Below is a small trained network, with its code and all its weights. Each question gives an input and a class and asks what happens when units are switched off, that is, made to give their printed mean instead of their output.

import numpy as np


def w(rows, s, z=0):
    codes = np.array(rows[::2]) - 128.0
    scale = np.full(codes.shape[1], s)
    scale[-1] = z or s
    return codes * scale


def f(y):
    return y / 2 * (1 + np.tanh(0.7978845608 * (y + 0.044715 * y**3)))


def log_softmax(a):
    a = a - a.max(-1, keepdims=True)
    return a - np.log(np.exp(a).sum(-1, keepdims=True))


def net(x, mask):
    res = np.array(x, float).reshape(1, 8) / 4 @ E
    y = f(res @ A[0][:, :-1].T + A[0][:, -1])
    res = res + np.where(mask, y, B[0][:, -1]) @ B[0][:, :-1]
    return log_softmax(res[-1] @ U[:, :-1].T + U[:, -1])


A, B = {}, {}
E = w([
[25,208,127,255,179],'x0',
[169,250,194,128,122],'x1',
[76,190,22,53,177],'x2',
[126,29,157,113,218],'x3',
[100,238,162,127,49],'x4',
[148,104,208,176,14],'x5',
[122,141,182,3,134],'x6',
[247,133,215,218,134],'x7',
],0.0064)
A[0] = w([
[189,169,170,72,144,166],'N1',
[143,116,138,136,183,226],'N2',
[87,63,54,116,185,237],'N3',
[138,96,128,119,127,31],'N4',
[153,137,78,146,127,231],'N5',
[95,108,97,8,63,251],'N6',
[159,30,174,121,146,229],'N7',
[81,127,115,132,36,168],'N8',
[121,114,160,133,169,123],'N9',
[101,151,135,110,168,50],'N10',
[160,135,123,95,167,45],'N11',
[57,146,206,148,214,114],'N12',
[184,177,176,63,134,6],'N13',
[178,242,75,177,146,241],'N14',
[90,35,22,111,220,162],'N15',
],0.014,0.0026)
B[0] = w([
[25,20,128,89,197,170],'N1',
[164,179,160,86,102,163],'N2',
[75,82,143,92,65,219],'N3',
[223,166,105,97,76,139],'N4',
[43,108,167,142,199,153],'N5',
[24,196,95,138,42,214],'N6',
[133,123,156,89,255,209],'N7',
[83,55,112,186,224,162],'N8',
[178,179,115,84,116,144],'N9',
[180,144,133,167,66,144],'N10',
[184,127,187,124,67,147],'N11',
[108,196,65,155,151,170],'N12',
[162,93,163,97,36,161],'N13',
[64,206,94,86,122,203],'N14',
[82,40,160,58,12,252],'N15',
],0.018,0.017)
U = w([
[98,227,77,137,132,130],'0',
[87,157,138,31,81,218],'1',
[126,115,107,175,105,150],'2',
[252,108,116,160,2,4],'3',
[223,130,121,143,12,29],'4',
[170,113,176,68,126,2],'5',
],0.0099,0.0037)

Each question gives the input, the list of numbers given to net, and the class t.
The units are the neurons (one row each of A and B). Each row of codes is followed by its name. A weight is (code - 128) times the scale printed after its matrix; where a second scale follows, it is the last column's (A, B and U).
mask holds one flag per neuron, in row order. A switched-off neuron (its flag False) gives its mean, the last column of its row in B, instead of its output. The means were averaged over made-up inputs and are rounded, as every weight is.
A unit's drop is (log p(t) with every unit on - log p(t) with that unit switched off) / (log p(t) with every unit on - log p(t) with every unit switched off).
The circuit of an input: a set's keep is (log p(t) with only the set's units on - log p(t) with every unit switched off) / (log p(t) with every unit on - log p(t) with every unit switched off). Starting from the 12 units with the biggest drops (on a tie, the unit counted first), units are removed one at a time, each time the one whose removal leaves the highest keep (on an exact tie, the one counted first), for as long as the keep stays at least 0.8.
units of the circuit, in order: the units of the circuit, biggest drop first
top k neurons: the k neurons with the biggest drops, biggest first
drop when u is switched off: that unit's drop, to one decimal
input [-7,0,3,6,-7,4,-5,2], class 5: units of the circuit, in order	N7, N6
input [-2,3,2,-5,-7,2,-5,6], class 0: units of the circuit, in order	N15
input [-2,4,-2,5,-6,-1,-4,2], class 5: units of the circuit, in order	N6, N14
input [1,-2,-8,7,6,2,6,-2], class 0: units of the circuit, in order	N15, N3
input [8,0,5,4,-3,6,-1,3], class 0: units of the circuit, in order	N15, N12
input [3,1,-6,8,2,-2,6,4], class 5: top 2 neurons	N6, N14
input [-7,2,1,8,-1,-3,4,6], class 5: top 2 neurons	N7, N14
input [-6,-6,-3,-2,7,2,2,6], class 5: top 2 neurons	N14, N15
input [-8,2,3,-8,2,-4,-7,-3], class 0: units of the circuit, in order	N15, N3
input [0,3,0,-3,6,-2,-7,2], class 0: drop when N15 is switched off	0.3
input [7,1,-6,8,2,6,3,-6], class 0: drop when N8 is switched off	0.0
input [-1,4,-8,3,1,4,-7,6], class 5: drop when N6 is switched off	0.1
